Below is a small trained network, with its code and all its weights. Each question gives an input and a class and asks what happens when units are switched off, that is, made to give their printed mean instead of their output.

import numpy as np


def w(rows, s, z=0):
    codes = np.array(rows[::2]) - 128.0
    scale = np.full(codes.shape[1], s)
    scale[-1] = z or s
    return codes * scale


def f(y):
    return y / 2 * (1 + np.tanh(0.7978845608 * (y + 0.044715 * y**3)))


def log_softmax(a):
    a = a - a.max(-1, keepdims=True)
    return a - np.log(np.exp(a).sum(-1, keepdims=True))


def net(x, mask):
    res = np.array(x, float).reshape(1, 4) / 4 @ E
    y = f(res @ A[0][:, :-1].T + A[0][:, -1])
    res = res + np.where(mask, y, B[0][:, -1]) @ B[0][:, :-1]
    return log_softmax(res[-1] @ U[:, :-1].T + U[:, -1])


A, B = {}, {}
E = w([
[129,128,127,129,128,128,127,128,124,129],'x0',
[124,118,126,123,126,139,124,248,135,127],'x1',
[118,248,88,119,129,149,121,134,120,148],'x2',
[134,112,128,121,129,243,131,121,134,135],'x3',
],0.011)
A[0] = w([
[125,179,110,117,133,157,120,99,134,146,25],'N1',
[140,152,123,119,122,112,117,174,111,141,124],'N2',
[126,85,125,126,129,161,126,94,120,129,142],'N3',
[130,15,130,119,131,83,122,142,131,137,202],'N4',
[141,61,134,123,118,189,128,66,110,126,140],'N5',
[126,140,127,131,125,127,132,141,126,120,148],'N6',
[128,101,129,129,132,145,130,104,129,137,132],'N7',
[131,15,145,132,127,77,130,159,134,118,50],'N8',
[127,100,128,127,133,144,127,104,125,136,133],'N9',
[128,172,128,129,129,94,128,23,127,128,116],'N10',
[129,73,132,133,132,146,124,74,124,130,140],'N11',
[131,139,128,129,128,237,128,148,130,129,2],'N12',
[128,91,131,130,126,159,127,222,129,125,8],'N13',
[127,90,131,129,126,161,127,215,122,125,208],'N14',
[130,135,124,122,130,252,127,152,127,135,171],'N15',
[121,187,121,121,128,95,132,191,125,128,120],'N16',
],0.015,0.0079)
B[0] = w([
[131,96,140,137,122,87,127,121,91,117,155],'N1',
[125,132,125,124,136,145,131,119,178,131,161],'N2',
[125,128,127,128,134,119,129,112,192,124,169],'N3',
[138,103,140,149,103,117,136,89,46,105,247],'N4',
[121,128,130,122,140,122,126,106,230,127,206],'N5',
[127,129,126,124,133,134,128,130,139,132,140],'N6',
[124,126,131,127,132,120,129,113,162,126,148],'N7',
[126,169,108,112,136,158,122,193,68,153,211],'N8',
[125,126,130,129,131,119,130,115,162,126,148],'N9',
[136,124,125,130,114,143,127,183,7,131,227],'N10',
[120,125,133,128,137,112,131,99,195,122,183],'N11',
[134,165,105,118,124,155,119,213,47,155,181],'N12',
[133,95,148,151,107,87,138,62,86,97,176],'N13',
[124,168,109,111,145,145,118,165,146,154,234],'N14',
[132,91,148,145,114,93,137,84,69,103,246],'N15',
[125,127,126,116,144,159,126,130,206,142,191],'N16',
],0.02,0.012)
U = w([
[136,69,167,158,107,83,147,96,110,75,7],'0',
[129,182,86,109,133,164,109,181,115,173,229],'1',
[109,132,130,110,159,138,126,110,251,134,165],'2',
],0.016,0.0013)

Each question gives the input, the list of numbers given to net, and the class t.
The units are the neurons (one row each of A and B). Each row of codes is followed by its name. A weight is (code - 128) times the scale printed after its matrix; where a second scale follows, it is the last column's (A, B and U).
mask holds one flag per neuron, in row order. A switched-off neuron (its flag False) gives its mean, the last column of its row in B, instead of its output. The means were averaged over made-up inputs and are rounded, as every weight is.
A unit's drop is (log p(t) with every unit on - log p(t) with that unit switched off) / (log p(t) with every unit on - log p(t) with every unit switched off).
The circuit of an input: a set's keep is (log p(t) with only the set's units on - log p(t) with every unit switched off) / (log p(t) with every unit on - log p(t) with every unit switched off). Starting from the 12 units with the biggest drops (on a tie, the unit counted first), units are removed one at a time, each time the one whose removal leaves the highest keep (on an exact tie, the one counted first), for as long as the keep stays at least 0.8.
units of the circuit, in order: the units of the circuit, biggest drop first
unit that matters most: the unit with the biggest drop
k most important neurons: the k neurons with the biggest drops, biggest first
drop of u: that unit's drop, to one decimal
input [7,0,2,8], class 0: 2 most important neurons => N15; N8
input [7,-1,8,5], class 0: 4 most important neurons => N15; N1; N14; N8
input [2,1,2,-4], class 2: units of the circuit, in order => N10; N4
input [1,-7,-6,6], class 2: unit that matters most => N5
input [-3,6,-1,6], class 0: 2 most important neurons => N15; N13
input [-5,6,-3,-2], class 1: 2 most important neurons => N14; N8
input [-7,1,7,-8], class 2: 2 most important neurons => N16; N8
input [-7,5,-6,0], class 1: 3 most important neurons => N8; N14; N15
input [-1,-5,1,-1], class 1: 3 most important neurons => N15; N4; N13
input [-5,0,-1,5], class 2: 4 most important neurons => N10; N4; N5; N13
input [1,8,-3,7], class 0: 2 most important neurons => N13; N15
input [0,-8,4,-7], class 1: 3 most important neurons => N10; N15; N4
input [2,2,-3,-8], class 1: 3 most important neurons => N8; N15; N13
input [6,-3,5,3], class 0: unit that matters most => N14
input [4,-7,-7,4], class 2: drop of N5 => 0.5
input [-2,-7,2,-4], class 1: drop of N4 => 0.8
input [5,2,0,5], class 0: drop of N10 => 0.6
